A new row, then what is left of it after taking away its nearest point in the smallest flat space through zero that holds the last named rows above it.
(in the rows, 128 means zero)
fepu:
[[154 151 131 135 120 177 120  61 155 171 106 111 119]
 [143 140 130  74 129 141 144 114 176 155 119  96  82]
 [158 170 188 110 131 143 103 137 149 147 129  99 148]
 [100  97  72 120 127  91 139 172 140 118 138 108 118]]
New rows:
[131 165 115  96 114 162  96 114 150 120 131 139 128] : [119 152 104 104 115 148  99 129 137 106 137 149 133]
[174 116  94 138  86 177 109 123  97 118 142 124 136] : [173 117 107 111  91 164 117 145 103 110 148 121 123]
[103 163 129 104 119 134 129 124 162 109 131 127 119] : [ 98 158 122 125 117 134 124 121 148 104 131 136 132]

filip, 5 rows:
[[145  83 113 125 116 150 156 182  90 104 137 131 127]
 [157  74 113 109 130 150 174 162  98  81 124 105 114]
 [154  80 120  89 107 150 167 173  93  98 129 101 121]
 [137  99 128 120 132 137 148 148 102 104 130 123 117]
 [125  77 131 116 109 173 165 169 119 137 118 138 115]]
New rows:
[106 144 104 124 129 170 131 158  96 151 114 144 138] : [113 156 106 117 146 154 130 129 103 133 109 124 132]
[154 147 110 171  98  97 104 144 141 104 117 118 135] : [134 127 143 150 100 114 118 139 135 116 106 121 109]

Feg:
[[144 161 143 122 119 190 110  94 145 146 149 128 125]
 [141 142 111 107 120 172 117 109 148 153 117 138 117]
 [153 122 102 124 100 160 127  89 128 135 173 149  73]]
New rows:
[147 140 126  87 118 145 120 130 110 134 120 114  86] : [138 140 143  97 126 127 123 141 103 123 120 105 102]
[ 98 111 169 137 106 124 157 161 147 118  95 108 130] : [110 112 158 133  94 144 155 142 150 124 113 117 107]

rakib:
[[167 147 135 113 210  86 122 104 116 112 121  96 125]
 [178 145 120 121 165 117 143 123 115 116 130 133 131]
 [132 119  99 137 155 121 170  83 131  98 110 129 161]
 [157 140 121 123 165 113 138 115 124 115 128 120 135]]
New rows:
[180 113 125 168 172 126 139 107 101 138 154 158 120] : [133 106 130 173 145 131 120 112 126 147 163 137 123]
[123 144 140 141 122 132  66 125 135 135 131 151 127] : [131 142 126 145 131 132  87 109 135 122 125 156 141]

kege (4 x 13):
[[119 146 119 112 116 145 116 111 124 162 121 142 131]
 [ 81 102 137 101 147 178  97 152 127 159 103 161 173]
 [ 96 135 142 108 149 126 129 180 163 123 179  92 112]
 [150 188 144 134 137 147 127 143 142 137 115 159 113]]
New rows:
[149  96  97 114 147 158 114 148 111 130 103 153 152] : [157 120  92 112 138 139 125 146 122 129 132 128 124]
[118 160 147  96 144 153 117 171 112 126 151 121 132] : [136 140 133 110 127 135 124 136  90 116 137 119 135]

viz:
[[ 86 108 139 114 135 129 108 107 155 138 131 135 151]
 [ 86 106 128 130 141 141 143 116 144 124 132 119 170]
 [106  84 132 100 165 144 106 120 181 154 111 102 147]
 [ 92 116 160  89 149 125  87 111 137 136 164 149 171]]
New rows:
[161 128 158  97 124 149 116 158 133 158 145 142  81] : [121 120 149 121 115 157 148 145 135 144 144 140 110]
[140 150 149 166 158 151 114 134 118 131 144  99 113] : [119 147 150 169 149 147 109 121 127 133 141 108 114]
[112 132 115 179 137 138 135 130 126 151 153 138  85] : [114 125 123 163 155 142 126 134 127 154 164 134 101]

Muno:
[[187 169 124 109 119  96 120 161 136  97 131 136 128]
 [144 162 131 110 121 107 123 155 143 109 160 129 121]
 [172 156 142 117 115 108 137 179 175  69 162 127 124]
 [150 152 129 124 137 108 138 154 127 107 126 134 140]
 [146 152 131 106 126 107 132 164 140 108 129 138 127]]
New rows:
[128 121 129 124 117 151 161  82 134  83 143  98 155] : [122 136 122  90 114 135 150  96 122 102 125 114 146]
[167  94  80 149 123 109 108 161 118 145 146 153 117] : [138  88  87 152 133 114 121 166 121 147 154 152 121]

sinaf:
[[134  98 119 141 136 134 122 173 143 158 154 114 150]
 [172  88 123 143 141  79 129 185 154 168 133 127 106]
 [164 143 143 116 171 107 116 132 149 118 103 138 119]]
New rows:
[118 124 116 137  91 109 118 103 112 128 108 109  95] : [127 125 120 134 124 126 103 122 129 130 114 102 123]
[134  98 124 139  77  87 117 107 117 124 121 137 124] : [137 109 131 131 110 111 101 114 130 117 123 132 154]

tumus (2 x 13):
[[142 114 156 101 133  76 157 182 143 113 163 103 119]
 [151  98 157  78 144  88 156 182 144 116 163 100 114]]
New rows:
[158 111 145 103 134 109 170 103 146 147 142 115 104] : [146 129 136 131 123 115 162  87 141 149 131 125 111]
[118 162 131 146 106  97 152 151 131 122 133 111 123] : [127 143 122 121 121 134 140 131 127 132 120 116 119]
[155 139 153 177 137 123 177 112 117 122 133 134 148] : [163 123 152 155 148 139 174 108 117 126 131 133 143]

puv:
[[185 105 148  78  93 119 117  98 157 147 106 155 117]
 [114  82  96 107 128 146  99 115 144 156 101 170 120]
 [137 132 160  60 103 120  74  86 145 151 132 112 118]
 [150 121 136  92 104 144 103 115 142 146 114 150 130]]
New rows:
[155 119 109  95  99 121  94  97 158 130 105 143 118] : [133 141 104 134 118 122 116 121 138 110 121 123 127]
[107 120 105 108 114 173 105 137 117 136 115 140 125] : [127 124 121 119 118 137 135 131 118 120 124 118 114]

fova:
[[ 73 143 148 146 118 184  96 125 131 176 152 148  91]
 [107 116 101 139 177 128 130 167 119 172 118 131 192]]
New rows:
[174 115 124 133 103 137 121  99 127 134  95 131 128] : [160 115 122 138 112 147 116 107 126 152  97 135 135]
[132 151 153 120 136 175 106 106 141 128 131 120 103] : [146 142 138 117 153 155 118 118 137 123 120 114 134]
[ 88 134 149  98 143 134 184 158 150 154 104 110 140] : [ 97 137 157  94 127 132 185 145 153 137 106 108 121]

kel:
[[117 120 140 127 116 108 102 141 149 120 140 179 123]
 [119 133 129 125  92 144 139 104  84 148 122 119 119]]
New rows:
[147  91 110 113 159 114 130 158 163 104 106  94 116] : [131  91 118 109 115 119 126 141 130 120 107 114 104]
[122 135 131 110 135  95 131 136 163 129 120 159 141] : [123 140 126 109 126 109 146 122 138 140 113 134 140]
[102 133 123 136 140 148 154 100 103 155 112 103 119] : [100 127 129 137 148 130 135 117 133 142 121 135 120]

zuvam (5 x 13):
[[134 149 147  97 133 112  90 157 138 125 109 137 137]
 [142 179 144 123 102 131 156 160  99  91  98 132 141]
 [135 168 175  86 113 116  87 143 117 119  87 150 148]
 [129 152 146  98 138 121 104 142 133 122 101 153 134]
 [140 150 146  75 112 114 146 151 107 106 103 149 124]]
New rows:
[147 103 101  98 113 136 156 156 156 153 104 153 131] : [144 112 114 128 101 146 139 142 151 158 102 141 147]
[151 157 118 168 113 163  97 146 164  98 143 128 155] : [150 126 121 121 106 153 118 122 151 106 148 146 134]
[ 85 113 116  95 132 110 171 103 154 107 137 149 124] : [ 90 132 131 121 117 110 139 118 155 107 136 123 146]

padi:
[[118 111 117 190 157 118 139 137 179 180 135 126 105]
 [116 122 122 170 149 128 134 132 159 160 132 123 106]]
New rows:
[137 127 135  95 112 149 122 119  75 111 119 123 154] : [131 116 128 134 130 143 129 125 108 144 123 122 139]
[144 134 127 122 154 162 125 123 101 107 130 160 131] : [147 125 123 136 159 153 129 127 116 122 132 163 132]

vab (2 x 13):
[[135 117 124 107 130 132 136 150 119 111  94 120 111]
 [181 120 140 165 172 127  87 128 174 103 160 121 159]]
New rows:
[152 137 122 122 178 126 102 125 161 107 150 145 130] : [122 143 116 104 153 126 124 122 136 123 136 150 115]
[137 105 145 121 147 142 131 163 133 104 102 133 129] : [116 118 146 132 133 138 134 141 130 128 127 143 138]

gola:
[[140 106 113 160 110 123 109 130 121 147 145 126 118]
 [ 77 132 116 132 139  68 137  94 147 105 115 139  82]
 [133 127 101 150 103 105 167 119 108  96 145 129 132]
 [113 126 144 107 104 115 151 169 137  79 159 103 103]]
New rows:
[188 120 125 103 114 130 113 165 120 141 118 100 133] : [164 128 114 106 125 100 123 136 126 131 103 112 119]
[ 92 137 139 147 114 126 155 159 123  82 157 118 134] : [ 98 136 137 156 135 138 125 138 125 123 135 132 143]
[129 126 110 119 147 116 102  99 144 155 107 134 135] : [136 124 114 113 126 119 122 125 138 128 129 120 136]

sobep (5 x 13):
[[134 124  95 146 103  93  88 151 123 171 138 100  98]
 [126 113 112 124 154 129 100 135 118 141 154  93 131]
 [145 111 118  92 100 143  97 114 112 148 116 117 130]
 [131 123 111  96 114 140  64 142 131 178 140  72 145]
 [164 116 105 110  92 124  84 125 138 166 156 127 121]]
New rows:
[123 150 179 139 104 146 117 122 150 125 103 128 117] : [132 127 161 144 128 140 108 117 132 122 129 120 105]
[156 114 135 147 161 125 106  89 147 149 143 116 130] : [143 125 144 150 145 123 119  92 143 145 109 119 127]
[157 120 140 126 127 134 131 106 111  70 122 122 133] : [150 136 136 138 116 121 116 127 129  93 127 106 133]

vafe (2 x 13):
[[143 142  67 120 139 108 152 104 135 117 100 138 106]
 [137 115 141 152 115 128 129 151  99  85 127  92 143]]
New rows:
[130 142  86 122 145 117 151  94 149 100  94 118 118] : [116 132 137 126 137 134 130 112 147 116 118 114 135]
[ 94 148 121 120 126 171 144 117 141 136 135 166 108] : [101 141 124 134 119 169 147 129 124 109 132 145 115]
[ 99 131 149 133 142  99 112 159 135  97 132 110 170] : [ 99 140 127 121 150  93 118 143 149 112 125 128 158]

sar:
[[152 175 143 108  82 118 128 115  78 191 149 118 142]
 [126 152 125 122 137 187 138 120 179 124 116 107 177]]
New rows:
[151 103 141 186 134 141 141 138 155 103  92 153 108] : [163 128 148 176 112 140 142 131 134 134 102 147 118]
[110  89 113 151 155 110 106 124 129  95  99 160 105] : [124 129 121 136 130 130 110 112 120 133 107 144 136]

Sas (3 x 13):
[[119 136  91 112 109 165 113 139 107 106 185 175 167]
 [127 103 164 151 144 130 143 125 115 142 118 130  96]
 [121 111 137 149 141 153 131 136  90 116 147 164 115]]
New rows:
[128 107 155 139 123  96 149  95 139 146  78 121 113] : [123 118 125 129 113 116 136 104 124 125 109 149 139]
[124 109 150 174 165 111 157  91 131 133 133 133 104] : [124 131 117 151 148 112 143  94 143 122 147 134 136]

dupi:
[[138 111 158 102 136  82 127 109 174 114 119 139 108]
 [144 140 158 110 149  95 124 106 167 115 134 150 111]
 [151 127 157 113 146 100 146 107 161 115 141 145 104]
 [130 115 147 110 150  85 128 110 189 123 121 130 123]
 [149 138 180  97 130 113 153 101 175 127 140 151  90]]
New rows:
[ 86 128 102 123 123  98 130 123 136 129  99 135 145] : [104 140 113 125 123 113 152 118 122 126 119 147 129]
[113 113 119 104  70 141 119 115 126 149 118 124 134] : [133 125 111 120 111 124 125 106 130 133 142 134 138]
[146 107 103 120 143  99  73 117 161  85 148 134 138] : [141 114 111 118 113 149 105 123 148 111 156 126 128]

pip (2 x 13):
[[152 155 149 131 144  95 155 100 116 160 152 103 126]
 [174 161 127 140 130  86 159 114 129 187 164 102 109]]
New rows:
[133 120 125 115 163 146 175 114 131  83 133 152 132] : [147 123 110 121 154 141 177 124 140 100 140 152 121]
[137 130  84 145 104 148 136 165 136 151 144 135  91] : [117 134 124 134 131 146 142 133 113 127 138 125 114]
[154  98 110 108 124 147 126 130 147 154 138 163 116] : [146 102 133 102 139 143 132 111 134 145 137 156 128]

tet (2 x 13):
[[118 150 137 139 101  94  91 149 166 106 150 131 138]
 [118 140 131 115  96 100  96 144 159 110 142 143 138]]
New rows:
[129  82 132  85 127 132 140 133 107 163 118 146 134] : [127 103 144 128 131 116 125 145 125 152 135 126 136]
[148 118 129 124 138 146 181 120  91 169 124 146 147] : [140 136 137 136 118 119 152 137 121 151 142 147 155]
[124 133 132  90  97 130  97 126 136 123 117 151 143] : [131 137 137 128 124 141 112 121 124 130 117 126 136]

rel, 2 rows:
[[121 152 131 140  80 104 107  99 132  92 103 127 159]
 [144 135 137 139  85 142  87 110 144 111 109 124 141]]
New rows:
[134  90 136 125 171 129 151 174  97 155 141 111 112] : [135 108 141 137 125 118 124 149 105 126 118 109 137]
[148 140 135 122 127  74 123 112 104 130  85 132 132] : [161 127 137 119 139  97 117 123 109 147  93 131 117]

bulo:
[[135  98 142 102 121 127 129 127  90 138 119 127 137]
 [114 119  97 133 133 135  91 156 100 126 164 119 131]]
New rows:
[142 106 138 110 109 129 159 122  93 131 103 110 115] : [131 129 116 134 117 132 146 132 117 122 122 108 108]
[126 107  80 103  93 148 128 161 118 123 119 147 108] : [130 118  88 108  93 146 142 151 138 121 108 151 105]

sosog (3 x 13):
[[124  63 104 149 112 114  94 129 147 124 122 130 120]
 [148 107 115 196 168  94 112 169 111 144 148 112 146]
 [156 128 113 204 144 110 104 171 116 115 113 118 135]]
New rows:
[107 117 148 104 140 168 133 131 116  97 125 149 143] : [112 107 143 124 149 158 126 142 113 100 129 145 147]
[115 162 183 100 116 136 117 143 114 104 108 136 148] : [113 121 171 115 124 119 103 148 118 116 122 132 151]

furi (2 x 13):
[[106 136  79 158  92 123 152  98 107 136 109 103 130]
 [110 134  92 148  93 133 134 100 121 140 116 101 141]]
New rows:
[126  78 158  69 137 137 141 138 139 142 129 110 136] : [117  82 135  84 126 129 160 128 124 142 119 104 129]
[111 113 158  95 121 164 110  96 154 132 129  98 165] : [111 115 146 108 137 138 149 106 125 116 119 117 132]
[104 138 161 127 156 125 179 107 121 118 112 130 114] : [102 138 164 122 144 139 159  99 136 127 116 118 132]

doto, 5 rows:
[[144 110 152 144 157 104 103 121 149 145  70 100 134]
 [106 148 158 100 152 136 149 146 110 104 122 151 104]
 [126 110 141 115 126 169 155 109 120 139 123 134 176]
 [111  86 127 123 141 137 111 144 143 125 127 134 140]
 [133 116 151 112 140 152  97 100 149 128 140 180  94]]
New rows:
[159 129 131 126  98 146 152 164 131 115 130 125 119] : [163 119 138 128 106 145 139 158 141 120 120 127 117]
[ 76 158 106 149 152 122 135 143 157 129 132 145 145] : [ 90 162 113 152 150 127 132 121 161 140 126 147 147]
